Below is a small trained network, with its code and all its weights. Each question gives an input and a class and asks what happens when units are switched off, that is, made to give their printed mean instead of their output.

import numpy as np


def w(rows, s, z=0):
    codes = np.array(rows[::2]) - 128.0
    scale = np.full(codes.shape[1], s)
    scale[-1] = z or s
    return codes * scale


def norm(h):
    return h / np.sqrt((h * h).mean(-1, keepdims=True) + 1e-5)


def f(y):
    return y / 2 * (1 + np.tanh(0.7978845608 * (y + 0.044715 * y**3)))


def log_softmax(a):
    a = a - a.max(-1, keepdims=True)
    return a - np.log(np.exp(a).sum(-1, keepdims=True))


def net(x, mask):
    res = np.array(x, float).reshape(1, 4) / 4 @ E
    u = 0
    for l in range(4):
        y = f(norm(res) @ A[l][:, :-1].T + A[l][:, -1])
        res = res + np.where(mask[u : u + 10], y, B[l][:, -1]) @ B[l][:, :-1]
        u += 10
    return log_softmax(norm(res)[-1] @ U[:, :-1].T + U[:, -1])


A, B = {}, {}
E = w([
[124,128,127],'x0',
[117,59,183],'x1',
[254,163,178],'x2',
[83,194,194],'x3',
],0.0017)
A[0] = w([
[101,141,135,157],'L0N0',
[125,228,78,3],'L0N1',
[151,173,195,226],'L0N2',
[68,168,180,132],'L0N3',
[129,127,125,114],'L0N4',
[87,147,144,150],'L0N5',
[122,228,80,33],'L0N6',
[102,27,255,32],'L0N7',
[105,136,133,145],'L0N8',
[65,175,188,129],'L0N9',
],0.006,0.0012)
B[0] = w([
[111,138,128,143],'L0N0',
[127,164,59,135],'L0N1',
[147,171,187,250],'L0N2',
[89,139,153,185],'L0N3',
[128,126,127,123],'L0N4',
[102,140,130,150],'L0N5',
[127,167,62,143],'L0N6',
[136,198,6,248],'L0N7',
[114,134,125,136],'L0N8',
[88,139,161,196],'L0N9',
],0.016,0.0016)
A[1] = w([
[99,70,176,114],'L1N0',
[121,107,144,79],'L1N1',
[133,143,118,126],'L1N2',
[119,126,91,152],'L1N3',
[105,73,164,52],'L1N4',
[110,88,152,107],'L1N5',
[127,127,129,124],'L1N6',
[95,57,182,69],'L1N7',
[80,58,253,6],'L1N8',
[145,159,129,97],'L1N9',
],0.00053,0.00024)
B[1] = w([
[136,156,92,82],'L1N0',
[126,127,132,87],'L1N1',
[127,119,145,137],'L1N2',
[144,136,130,151],'L1N3',
[151,154,101,52],'L1N4',
[129,143,113,92],'L1N5',
[129,126,135,125],'L1N6',
[150,183,34,51],'L1N7',
[195,214,2,5],'L1N8',
[124,111,146,126],'L1N9',
],0.00092,0.00021)
A[2] = w([
[1,65,91,24],'L2N0',
[147,113,131,21],'L2N1',
[154,73,103,22],'L2N2',
[139,161,158,17],'L2N3',
[128,132,132,128],'L2N4',
[151,68,95,41],'L2N5',
[126,120,113,23],'L2N6',
[153,81,107,10],'L2N7',
[145,60,87,58],'L2N8',
[127,120,113,3],'L2N9',
],0.0073,0.00049)
B[2] = w([
[247,139,163,250],'L2N0',
[143,155,140,115],'L2N1',
[98,179,151,143],'L2N2',
[122,68,127,149],'L2N3',
[127,121,128,129],'L2N4',
[87,164,152,153],'L2N5',
[128,156,126,119],'L2N6',
[108,183,148,134],'L2N7',
[76,141,151,165],'L2N8',
[128,157,126,117],'L2N9',
],0.014,0.0021)
A[3] = w([
[127,127,128,127],'L3N0',
[128,128,128,148],'L3N1',
[144,130,127,105],'L3N2',
[128,128,128,116],'L3N3',
[128,128,128,125],'L3N4',
[124,115,60,41],'L3N5',
[123,113,57,88],'L3N6',
[142,128,129,146],'L3N7',
[2,132,211,2],'L3N8',
[226,84,183,142],'L3N9',
],0.0097,0.00025)
B[3] = w([
[128,130,126,127],'L3N0',
[128,128,128,129],'L3N1',
[121,117,140,139],'L3N2',
[128,127,128,128],'L3N3',
[128,128,128,128],'L3N4',
[132,193,75,138],'L3N5',
[132,196,74,139],'L3N6',
[122,121,136,137],'L3N7',
[8,147,206,209],'L3N8',
[226,126,199,254],'L3N9',
],0.017,0.0042)
U = w([
[133,156,137,198],'0',
[243,87,194,125],'1',
[131,179,2,121],'2',
[16,118,187,114],'3',
[112,72,104,61],'4',
[105,2,61,2],'5',
],0.0081,0.0096)

Each question gives the input, the list of numbers given to net, and the class t.
The units are the neurons (one row each of A and B). Each row of codes is followed by its name. A weight is (code - 128) times the scale printed after its matrix; where a second scale follows, it is the last column's (A, B and U).
mask holds one flag per neuron, layer by layer. A switched-off neuron (its flag False) gives its mean, the last column of its row in B, instead of its output. The means were averaged over made-up inputs and are rounded, as every weight is.
A unit's drop is (log p(t) with every unit on - log p(t) with that unit switched off) / (log p(t) with every unit on - log p(t) with every unit switched off).
The circuit of an input: a set's keep is (log p(t) with only the set's units on - log p(t) with every unit switched off) / (log p(t) with every unit on - log p(t) with every unit switched off). Starting from the 12 units with the biggest drops (on a tie, the unit counted first), units are removed one at a time, each time the one whose removal leaves the highest keep (on an exact tie, the one counted first), for as long as the keep stays at least 0.8.
circuit, biggest first: the units of the circuit, biggest drop first
unit that matters most: the unit with the biggest drop
top k neurons: the k neurons with the biggest drops, biggest first
top k neurons in layer l: the k neurons of layer l with the biggest drops, biggest first
drop of u: that unit's drop, to one decimal
input [-4,-5,-7,6], class 1: top 3 neurons : L2N0; L0N7; L0N2
input [-1,-5,-1,-8], class 3: unit that matters most : L0N7
input [1,-1,-3,5], class 3: circuit, biggest first : L0N9; L3N8
input [5,2,-8,8], class 1: top 2 neurons in layer 2 : L2N0; L2N8
input [1,-5,4,7], class 3: top 4 neurons : L2N0; L0N7; L0N2; L3N9
input [1,5,0,-5], class 2: circuit, biggest first : L0N7; L3N9
input [-2,-1,5,6], class 3: circuit, biggest first : L2N0; L3N8
input [-3,8,1,8], class 2: top 2 neurons : L0N7; L2N8
input [-6,-8,5,-3], class 2: top 2 neurons : L2N0; L0N1
input [4,3,-5,-6], class 3: top 4 neurons : L2N8; L0N9; L0N3; L2N5
input [3,3,-3,-6], class 3: top 2 neurons in layer 0 : L0N9; L0N3
input [0,-3,-3,-6], class 3: top 2 neurons : L0N7; L0N9
input [5,4,-6,-8], class 3: top 3 neurons : L2N8; L0N9; L2N5
input [4,5,1,-2], class 2: circuit, biggest first : L0N7
input [3,-5,-7,4], class 1: top 2 neurons : L2N0; L0N7
input [-2,-5,3,-7], class 3: top 3 neurons : L0N7; L2N0; L0N2
input [6,-6,-8,5], class 1: top 2 neurons : L2N0; L0N7
input [4,-4,-8,6], class 1: top 3 neurons : L2N0; L0N7; L0N2
input [-1,-7,5,4], class 2: top 2 neurons in layer 3 : L3N9; L3N8
input [2,-2,-2,-5], class 3: unit that matters most : L0N7
input [2,-8,-4,1], class 2: top 2 neurons in layer 0 : L0N6; L0N1
input [6,0,-7,4], class 1: drop of L2N0 : 2.6
